Below is a small trained network, with its code and all its weights. Each question gives an input and a target symbol and asks what happens when units are switched off, that is, made to give their printed mean instead of their output.

import numpy as np


def w(rows, s, z=0):
    codes = np.array(rows[::2]) - 128.0
    scale = np.full(codes.shape[1], s)
    scale[-1] = z or s
    return codes * scale


def norm(h):
    return h / np.sqrt((h * h).mean(-1, keepdims=True) + 1e-5)


def f(y):
    return y / 2 * (1 + np.tanh(0.7978845608 * (y + 0.044715 * y**3)))


def softmax(a):
    e = np.exp(a - a.max(-1, keepdims=True))
    return e / e.sum(-1, keepdims=True)


def log_softmax(a):
    a = a - a.max(-1, keepdims=True)
    return a - np.log(np.exp(a).sum(-1, keepdims=True))


def net(x, mask):
    ids = ['αβεζλμτψω'.index(c) for c in x.split()]
    T = len(ids)
    res = E[ids] + P[:T]
    u = 0
    for l in range(2):
        q, k, v = (norm(res) @ M[l].T for M in (Q, K, V))
        z = softmax(np.where(np.tri(T) > 0, q @ k.T / 2**0.5, -1e9)) @ v
        res = res + np.where(mask[u], z, O[l][:, -1]) @ O[l][:, :-1]
        u += 1
        y = f(norm(res) @ A[l][:, :-1].T + A[l][:, -1])
        res = res + np.where(mask[u : u + 8], y, B[l][:, -1]) @ B[l][:, :-1]
        u += 8
    return log_softmax(norm(res)[-1] @ U[:, :-1].T + U[:, -1])


Q, K, V, O, A, B = {}, {}, {}, {}, {}, {}
E = w([
[147,198,172,191],'α',
[240,126,110,91],'β',
[100,112,210,208],'ε',
[135,24,136,103],'ζ',
[37,109,173,222],'λ',
[151,137,112,105],'μ',
[84,1,68,146],'τ',
[212,180,64,117],'ψ',
[112,196,199,172],'ω',
],0.015)
P = w([
[15,165,201,130],'0',
[249,92,149,139],'1',
[254,52,199,86],'2',
[208,103,168,88],'3',
[225,111,179,79],'4',
[247,89,97,37],'5',
[203,120,184,71],'6',
[127,86,198,124],'7',
[113,100,127,113],'8',
],0.0063)
Q[0] = w([
[155,168,2,152],'0.h0',
[197,199,189,184],'0.h0',
],0.0077)
K[0] = w([
[44,128,146,254],'0.h0',
[64,132,87,72],'0.h0',
],0.0086)
V[0] = w([
[248,111,216,108],'0.h0',
[111,124,65,155],'0.h0',
],0.011)
O[0] = w([
[131,114,113,162,254],'0.h0',
[127,109,5,127,86],'0.h0',
],0.016,0.0083)
A[0] = w([
[112,51,61,183,253],'0.n0',
[169,47,175,89,164],'0.n1',
[166,153,59,169,165],'0.n2',
[171,159,131,204,75],'0.n3',
[225,146,132,12,164],'0.n4',
[232,174,137,144,41],'0.n5',
[44,90,173,254,146],'0.n6',
[84,79,28,188,215],'0.n7',
],0.0082,0.0024)
B[0] = w([
[143,208,254,205,181],'0.n0',
[112,208,140,156,206],'0.n1',
[60,127,191,146,140],'0.n2',
[120,98,134,69,172],'0.n3',
[152,135,178,158,189],'0.n4',
[93,103,161,144,187],'0.n5',
[212,127,114,68,254],'0.n6',
[134,178,137,46,147],'0.n7',
],0.008,0.0069)
Q[1] = w([
[102,79,12,138],'1.h0',
[165,215,255,163],'1.h0',
],0.0098)
K[1] = w([
[220,91,188,154],'1.h0',
[32,147,177,8],'1.h0',
],0.012)
V[1] = w([
[230,179,122,207],'1.h0',
[253,34,160,176],'1.h0',
],0.019)
O[1] = w([
[4,146,119,179,90],'1.h0',
[28,125,122,54,2],'1.h0',
],0.017,0.0074)
A[1] = w([
[188,161,166,136,124],'1.n0',
[8,75,216,174,177],'1.n1',
[172,87,92,123,1],'1.n2',
[91,134,96,68,154],'1.n3',
[116,154,77,84,136],'1.n4',
[163,57,167,13,37],'1.n5',
[207,114,222,178,224],'1.n6',
[89,207,133,134,119],'1.n7',
],0.011,0.004)
B[1] = w([
[29,92,206,181,178],'1.n0',
[229,246,73,66,188],'1.n1',
[169,109,34,78,126],'1.n2',
[194,2,236,156,136],'1.n3',
[156,92,178,213,123],'1.n4',
[83,45,220,113,149],'1.n5',
[23,171,188,42,252],'1.n6',
[243,121,99,164,136],'1.n7',
],0.0073,0.014)
U = w([
[99,184,81,126,62],'α',
[79,122,169,120,169],'β',
[155,62,60,105,142],'ε',
[160,84,117,91,69],'ζ',
[36,46,48,121,185],'λ',
[87,64,97,218,111],'μ',
[92,29,162,22,42],'τ',
[107,118,154,106,236],'ψ',
[128,168,119,2,2],'ω',
],0.0093,0.0068)

Each question gives the input, a string of symbols that net reads in full, and the target symbol t.
The units are the heads (2 rows each of Q, K, V and O) and the neurons (one row each of A and B). Each row of codes is followed by its name. A weight is (code - 128) times the scale printed after its matrix; where a second scale follows, it is the last column's (O, A, B and U).
mask holds one flag per unit, layer by layer, with each layer's heads first. A switched-off unit (its flag False) gives its mean, the last column of its rows in O or B, instead of its output. The means were averaged over made-up inputs and are rounded, as every weight is.
A unit's drop is (log p(t) with every unit on - log p(t) with that unit switched off) / (log p(t) with every unit on - log p(t) with every unit switched off).
The circuit of an input: a set's keep is (log p(t) with only the set's units on - log p(t) with every unit switched off) / (log p(t) with every unit on - log p(t) with every unit switched off). Starting from the 12 units with the biggest drops (on a tie, the unit counted first), units are removed one at a time, each time the one whose removal leaves the highest keep (on an exact tie, the one counted first), for as long as the keep stays at least 0.8.
circuit, biggest first: the units of the circuit, biggest drop first
top k neurons: the k neurons with the biggest drops, biggest first
k most important neurons of layer l: the k neurons of layer l with the biggest drops, biggest first
drop of u: that unit's drop, to one decimal
input ζ ψ ε, target τ: circuit, biggest first	(1.h0)
input ε β λ, target ω: top 2 neurons	(1.n1; 0.n6)
input ε α μ μ, target ω: top 3 neurons	(1.n1; 0.n6; 0.n0)
input α τ ζ α, target α: top 3 neurons	(1.n1; 1.n6; 0.n0)
input ε ζ τ, target ω: top 3 neurons	(1.n1; 0.n0; 0.n6)
input ε ψ ζ ε, target ω: top 2 neurons	(1.n1; 0.n6)
input ε β ζ ζ ζ τ τ ψ, target ω: top 3 neurons	(1.n1; 0.n6; 0.n4)
input ε ε β β ζ ε α α ζ, target ω: top 2 neurons	(1.n1; 0.n0)
input α μ τ τ ζ μ, target α: 2 most important neurons of layer 0	(0.n4; 0.n0)
input ε μ τ τ μ, target ω: 2 most important neurons of layer 1	(1.n1; 1.n0)
input ε β ζ ζ λ α τ, target ω: top 2 neurons	(0.n0; 1.n1)
input ε ε α ζ λ α ζ τ β, target ω: 3 most important neurons of layer 0	(0.n6; 0.n4; 0.n0)
input ε μ α, target ω: top 4 neurons	(1.n1; 0.n6; 0.n0; 0.n1)
input β β τ ζ ω τ ζ τ λ, target λ: top neuron	(0.n6)
input ζ λ λ μ β α, target τ: drop of 0.h0	0.5
input β ζ λ ε α ζ τ, target λ: drop of 1.h0	1.0
input ζ μ α ζ ψ β, target τ: drop of 0.h0	0.6
input β α ζ ε α ω, target λ: drop of 1.h0	0.8
